Each row has a class, written after it.
[-258 -566  443 -223  263  -70   81   88  -37   90   -9 -236  192  -38
 -208  -67 -207  288  122    4 -535  239  -19 -281 -568 -194   42 -256
   49   90   45  -51   82  207 -286]  J546
[-169  100  406  -65  -57 -174 -185  -13  -10  -60   35 -256   53   88
  187  -62 -307  -33   87   82 -121   98   84 -236  -26  107  119 -228
  262  109 -156  142 -265   26  -21]  J961
[ 231  209   80  -34 -135   20   34 -235   49  176 -112  150   26  -11
  168  122  224  -25 -159  145  147   72  -28   17  303  173  -34 -125
  -40   84 -200  201 -287 -184  117]  J471
[-111 -127  -40 -151   17 -457  477    9  157 -144  171 -392  -38 -173
 -280  291 -349   44 -464   66 -402 -656 -213  395 -140  245 -431 -420
    5   59  601 -298  164  161 -197]  J959
[ 415  406  326  262  -27  167  236 -376  143   14 -116  196  259   12
  201  133  317  -36 -456   18  262   18   51  236  471  209  -54   40
  184  -83 -298  391 -167 -283  105]  J961
[ -49 -291 -289 -706 -170 -267  -74  178 -334  187  -22 -105 -207  154
 -249  255 -282   35   67   81 -274 -378 -434  -84 -252   85 -294 -486
 -321  350  360 -463   39 -132  -55]  J546
[  23   58 -426  396  -54  299  -41 -245  304 -137  -78  296   28 -170
  -63  -81  774 -215 -249  301  -37 -199  -63  244  383  111  126  237
 -446 -135   38 -142  169  168  230]  J980
[ 191  248 -363  -44 -131  -53    0 -396  670  120 -344 -334   32  296
 -407  556 -279 -424 -456 -350  420 -617 -809  433  452  746 -403 -457
 -189  236  532  523    8  -40 -318]  J489
[  91   86 -314  218 -186   49 -136  -55 -295  -68  123  625 -239  235
  322 -176   52  -92  290  -95   76  144  326 -118   84 -343  166  495
  106    4   29 -130  276  204  529]  J550
[-191 -146  242  374  157  352  -90 -236  357   -8   44 -155  143   54
   44  143  214 -154 -501   73   40  -78   18   38  282  443  147  -33
 -257  -19 -227  416  129  194   55]  J758
[-333   42  620  -80  167  192 -524   55   63  106 -139 -399  125  -37
  204  -50 -299  -36  -48  488  355   60  127 -272  207  365  209 -237
 -158  130 -484  413 -391 -179  -69]  J301
[  39   47  158  151 -223  246  -17 -119 -281  -56   75  568   42  121
  297 -246  362   64   36 -134   93  213  348 -391   24 -177  270  262
  102   51 -415  153  -38  -23  292]  J301
[ -34 -236  311  -36  -39  132   51   23  212 -108 -106 -312  353 -140
 -126  -38  -63   69 -322  234  130    8 -158 -115 -292  391  -75 -257
  -35  142 -244  275 -104  101 -287]  J350
[  48  100   75  -24 -102   59   81 -118 -287   37   79  302  -41   98
  188   36  179  119 -113  -57   82   -9   27 -147  180   34   47   61
 -134   38 -211  -12 -108 -287  190]  J961
[-198 -560  460 -233   73  311 -206   55  -19  164  -54  -73  206  197
   67  -72 -219  153   29   95 -339  343  182 -635 -286  -37  216 -179
  -17  246 -183  182   12  308  -35]  J471
[-106   91  110 -168  231  143 -527  392 -384   -1   11 -252  218  113
   85 -236 -409   65  -36  546  640   58   91 -332  -42   -1  210  110
 -117  -85 -361  -18  -68 -601   58]  J758
[  46  146  -56 -279    0 -417 -195  217 -484  -44   45  127 -193  214
  134 -182 -526   39  404  152  106   -9   99 -183 -137 -418    3   58
  374   -6  215 -402  -20 -214  264]  J546
[ -92 -197 -128  384  294   81  665 -164  305 -108  179  363   46 -349
 -197  207  741  173 -689   39 -210 -109 -207  526  164  134  -79    9
 -487 -238  109 -306  299    8   12]  J489
[ -57 -148   86  275   50    0  106 -102  170 -185  100  -61   80 -145
    5  -34  261  -13 -392  292   10 -211   49   75   84  259  -40   58
 -159   54 -146   78    6  100  -41]  J398
[-500 -298  -24  -75  367 -447  415   32  354  -97   79 -216 -225 -186
 -329  183  -61   99 -147 -123 -556 -223 -396  327  -95  116  -64 -351
 -126 -105  540 -378  280  446 -162]  J268
[ 368  -89  428  289   53  482  108 -226  338  -17 -161 -253  681   10
 -101   85  234  -20 -612  -94  247  191   40 -236 -109  455    6 -131
  150   32 -369  873   22  -64 -405]  J959
[-349  170  135  329  126  -96  150  218 -481 -266  601  551 -186 -145
  408 -189  423  196 -168  186  -45   10  604  -26  105 -284  405  437
 -101 -332 -344 -501  107 -106  540]  J301
[ 209 -124 -236   -7 -276   83 -162  103 -256 -152   96   91   83  239
   59  -90  250 -104  104  435  -70 -208  274 -268 -131 -296  160  331
   -6  -83   79 -331  124   67  272]  J471
[ -57  -81  308  -58  279 -117  679  -48 -204 -101   70  194  219 -249
 -135 -186  151  508 -174 -183 -224   97    3  107 -248 -348   -4  -32
   67 -294   51 -241   42 -238 -111]  J471
[  16 -525 -115  -54  -34  260  -43   95  -62   67   51  160   20  -28
 -174  -55  141   19   44  -26 -389   69   12 -378 -512   99  -42  -60
 -217  200   88 -103  293  374 -115]  J959
[   1  331  336  161  255 -222  311 -125  -67 -145   77   28   58 -333
  141   76  312  137 -310  342  174 -198   73  465  309   47  -26   27
   25 -264 -153 -194 -143 -369   52]  J301
[-464 -213  739   68  412  219 -206  122  178 -113    6 -336  193 -157
  154 -139 -131  134 -350  471  292   89  164 -164  290  238  330  -27
 -136 -112 -518  234 -160 -114  -23]  J268
[ 259  -75  196  191 -148  195  -60 -431  198   42 -317 -173  321 -158
   -8   93  212  -48  -65  154  -18  107  -41   62  -60  397 -193   16
  -12  264 -321  552 -140  -17 -236]  J961
[ 339   46   43  241 -187   63  347 -239  157 -191 -192  -17  462   26
  -99 -117  351  -27 -139   22   84  -30  111   99  -78 -320   12  178
  289 -199  100  237   91   67 -147]  J550
[-362 -506  201   85  149   11  337  272 -166 -434  401  -56  152 -244
  -67 -356  109  427 -324  -18 -540  -29  250 -190 -587 -185  134  138
  -16 -119 -102 -352  335  263 -106]  J268
[ 215 -110  279  396 -128  490 -265 -162  -46 -150   44  265  343   -8
  421 -471  344   -9  -32   88  296  433  521 -597  -69    4  358  415
  125   78 -752  494 -175  -70   -1]  J398
[  43 -377  -21  128 -174 -119  112  -83 -142  -62 -112  317   12 -266
  -28 -401  343   83  334   -9 -686  206  215 -146 -493 -364 -115   43
  196  193  137 -209  163  574  -44]  J550
[-138  121  211  -32  213  -21   50  347 -264 -246  263 -291  253 -155
   56 -114   21  163 -219  805  177 -275  280   96   29 -247  173  269
 -129 -376   17 -530  -56 -470   25]  J959
[-167 -306 -415 -200   27  -66  265   47  -13   89   79  276 -260  -15
 -299  343  260   11 -262  -23 -220 -364 -392  305   39  204 -188 -221
 -571  164  241 -418  356   20   74]  J301
[-419 -329   96 -558  105 -399 -153  240 -103  149   21 -378 -241    9
 -216   24 -507   57  387  116 -601 -105 -300 -263 -400   82 -125 -551
  -55  303  411 -429  -93  215 -241]  J959
[ 331   40 -590 -438 -513 -282 -367 -128   -9  245 -334 -222 -119  183
 -162  132 -189 -378  403  377 -120 -401 -401    4  -50  111 -339 -380
  -42  405  585 -272 -207   31   17]  J471
[  75  148   20 -312 -238 -421  383    9 -409   39  100  184  -61   72
  -16  -28  -89  168   35 -111 -405 -153   36  -33 -309 -269 -174 -280
  303  133  287 -252  -43   -1   72]  J959
[-104 -167 -254   65   72  197 -321  250 -198 -123  200  -43  -50   61
  162   45  183  -56  -92  706  203 -255  200  -55  192  -43  232  454
 -426 -161  -60 -447  175 -197  291]  J268
[ 185  -95  269  183  120   14  437 -301  535  -34 -350 -332  558 -365
 -342   19  269   72 -491   49  -80   43 -298  286 -195  307 -330 -349
  101   52  164  437  -10  248 -552]  J550
[ 335  344 -175  182  -79  287 -418 -340  335  237 -422  -97    1  220
   83  321  -73 -448 -196  326  757 -238 -250  217  705  501 -186   13
 -210  104  -69  566 -166 -349   11]  J758
[-185 -371  428   31  121  291 -187  175   33 -232  147 -437  404  -47
    5 -183  -85  158 -555  371  455 -220  -44 -427  -92  422  134  -89
 -294   55 -442  175 -240 -321 -196]  J489
[-644 -311  319  316  465 -290  541   59  -58 -323  156  280   68 -464
 -222 -464  264  440   87 -128 -796  237  269  241 -462 -525  193  147
  113 -261    1 -371  320  403  -47]  J980
[ 256  198 -140  221  109 -151  465 -271  389 -110 -159 -123  274 -110
 -297  358   39  -73 -579 -169  260 -276 -391  681  220  182 -292 -159
   54 -180  396  244  358  -68 -193]  J550
[-286 -315  348  236  235   30  427   80   95 -286  247 -163  355 -343
 -138 -182  120  328 -499   50 -164  -60  114   66 -283   89   53   36
 -110 -178 -221  -45  117   -1 -242]  J350
[ -79   48  225 -133  -32   24 -371 -165  267  106 -122 -310  -30  106
  138  231 -298 -279 -165  177  240 -254 -150 -138  315  537    0 -395
  -56  237   13  267 -200  106    0]  J301
[-300  234  -97 -129  230 -311   55  201 -308 -109  132   69 -213   -9
   74  -77 -384   81   36  198   90 -229  110  198   86 -196    7  114
  -16 -214  158 -436  111 -230  220]  J758
[-360 -313  211  -63  135  -73   70  -37   14  -56   94  -80  -84   -4
   19  -91 -109  174   -6    3 -381  -52   56 -157 -168  -67  139  -55
  -55   28   87 -107  113  303   -4]  J268
[ -79 -257 -236 -131 -248 -133   28   22  234  -71  111  -60 -185  -20
 -112  205 -197 -181 -306 -132 -199 -483 -210  -47  -62  333 -224 -359
 -137  250  406 -159  183  436  -51]  J301
[  88 -534   54   96  -15  406  114   18  193  -91   60   93  269  -46
  -57   71  305   41 -323   53 -387  153  106 -181 -272   96   41   57
 -133  104 -195  114  356  381  -80]  J398
[ 503 -202   75  149 -424  358 -298 -432  -59  157 -445  287  199   10
  227 -248  355 -126  248  -65 -236  312  157 -366 -218   73 -141  -18
  281  561 -234  517  -97  320  -53]  J301
[ 133  182 -128  612  -57  363 -270 -240   21    0  -83  543  124  -63
  199 -357  899 -197   94  418   92  344  397  -95  237 -132  395  544
 -159 -139 -434  104   67   81  317]  J350
[   0  239 -383  112  -56 -101 -372 -143  -51  -76  -19   70 -273 -160
  153    1  396 -242  207  809  192 -310   66  265  549  -62  131  461
 -441 -146   50 -554  -19 -206  346]  J961
[-314 -206  526  182  131  266 -499   -9 -190   45  -16  271  -48    2
  448 -509  152   61  445  420   69  574  565 -555   72 -254  476  381
   -8   98 -649  127 -218  181  265]  J550
[-682 -267  479   52  368  -25 -243  314 -283 -195  404 -160    7 -110
  150 -325  -66  247  -80  460 -151   43  342 -250 -166  -55  375  105
 -213  -39 -300 -392  -52   54  188]  J489
[ 238   55 -254   74 -490  528 -871 -105 -213  196 -141  282  -38  419
  365 -155  249 -378  285  569  398  141  341 -582  206   78  209  346
 -217  397 -387  219 -249   14  427]  J489
[ -54  121  250   96  112 -136  270 -238  532  -23 -141 -175   34 -168
 -145  168   39 -124 -187   47 -129  -11 -300  315   85  286  -82 -386
  123  -55  255  181  -33  310 -175]  J959
[ 173  450 -279  377  -46  -66   73 -180   44 -126   64  138    1   49
   82   41  168 -214 -310   51  380 -278   63  317  370   73  -39  245
   65 -234  114   43  108 -156  226]  J758
[ -49  357  384  -13  335  -57 -141   95 -236  -12  -79 -239  239 -178
   94 -111 -356  189   10  543  444   79   87  137  110  -75   52  105
   80 -200 -159   44 -175 -686  -63]  J959
[  10  109   69  159   -1  371 -519  159 -485  -77   82  178   94   57
  369 -276  255  -27  247  696  380   53  598 -284  128 -289  360  636
 -164 -137 -409 -212  -63 -330  327]  J301
[-151 -122  148  187  398 -114  220  184 -231 -280  291 -152  281 -337
  -54 -238  325  283 -172  672 -274 -232  358  288 -142 -452  179  440
 -180 -487   37 -676  182 -303   52]  J546
[ 375   98 -230  272  -26  165  353 -215  347  -49 -186  258  241   23
 -240  212  331 -170 -382 -168  -70   29 -133  452   25   65 -127  -12
  135 -117  200  178  497  298    6]  J350
[-269   29   28  -83  119 -376   11  278   25 -197  340 -584  -58 -167
   -8  278 -442  -39 -333  328   81 -654 -139  229   55  416  -80 -256
 -196 -227  198 -368  -60 -151   -7]  J350
[ 120   71   72  317  124  210  150 -196  283 -186 -202  -99  350  -96
  -54  -26  422  -71 -524  535  351 -311   30  282  360   79   59  215
 -145 -240    7  132   76 -159  -48]  J268
[   3   38  540  256   18  158 -171 -498  202  172 -314   81  175   -4
  191 -173  174  -63  105    9  -74  315  131 -113   59  213  116 -133
  224  306 -386  673 -236  223   -8]  J301
[ -13  -66  311  -61 -154    3 -485 -187  -73  225 -207  -36   31  120
  304 -282 -172 -107  476  150 -211  262  172 -431 -184    8  151 -197
  255  423 -182  264 -331  204   40]  J301
[ 357  202 -591  240 -426  200 -159 -444  252   19 -201  344 -150  135
   84  132  593 -487 -115  256  162 -365  -53  247  502  124  -72  148
 -285  116  279  -68   56  192  278]  J489
[-207 -460  270 -202  -38  165 -191  204  -58   -8  208 -234  115  334
   19   19 -351   55 -174  -57 -150 -213  102 -627 -300   60  211 -186
  -62  145   -3   70  113  250  -35]  J301
[ 243   25  -94 -485 -240  -21  113 -128  146  197 -285 -351  222  228
 -262  475 -230  -44 -487  -69  141 -566 -576    6  146  467 -362 -622
 -169  276  213  316 -208 -217 -220]  J980
[ 373  324 -272  430 -376   78 -132 -203  -19  -96  -37  508  -55  188
  363 -109  629 -366  102  508    9  -92  496   84  334 -308  179  570
  150  -45  -39  -29   23  267  465]  J398
[ -17  330  194   46  157 -122   26   77  -85 -231    9 -168  209 -137
   73  -97   57   32 -225  504  147 -456  198  176  303 -207   78  146
   53 -366   89 -303 -173 -313   -7]  J980
[ 382  240 -193  234   31  225  -49 -334  295  161 -301  -31  206  112
 -123  426   52 -265 -385  -17  481 -160 -238  437  433  394 -248  -10
 -150   32   92  548  223 -166  -65]  J550
[-278 -252  204 -547    9 -488  474  134   71 -149  140 -679   79   36
 -366  226 -615  195 -329 -210 -340 -668 -465  213 -327   63 -337 -655
   39   72  675 -339   32  156 -437]  J550
[  75 -213  163 -114  -96   36 -150  -52   83  -11 -214 -214  214 -246
   50 -210 -100   92   28  101 -158   68  -45 -307 -185  134  -99 -245
   98  216 -171  173 -296   48 -235]  J980
[ 285   28 -107  300  -87  124  187 -205   11  -92  -62   92  216   41
  -27  -32  418  -38 -225  200 -131 -168  172  172  -12 -208   -7  185
   88 -152  145    8  222   50   52]  J268
[ 195  160   58   62 -246   69 -208   -1 -263 -199   52   58  138  188
  259 -201  145 -122    6  479  238 -210  386 -193  102 -286  210  337
  134 -153  -75 -124  -91 -128  316]  J546
[  89   83  541  314  262  259  -14 -407  556   12 -239 -337  423 -101
   -4  104  213  -82 -401   15   11  223 -119  125  248  483  134 -229
   47  -48 -363  694  -65   30 -232]  J961
[-216 -263   57  -85   17  233 -136 -168  410  107 -171 -183   -1  119
  -26  134  -61 -174 -251  105  -47  -25 -251 -135   99  428   43 -344
 -283  214   26  270   45  387  -29]  J758
[-284  -24  414  290  283  -18  280  -51  177 -218  187 -133  209 -101
   13 -130  -40  158 -395  182   35  -75  261   41   47  -51  206   41
    6 -325  -32   54   16   33   -5]  J471
[-137 -349  301   46   46  108  180   32  121  -47  129    5   93  130
   61   19  -82   43 -123 -155 -434   72  267 -122 -188 -111  127  -55
  129   -7    4   93  244  558   94]  J550
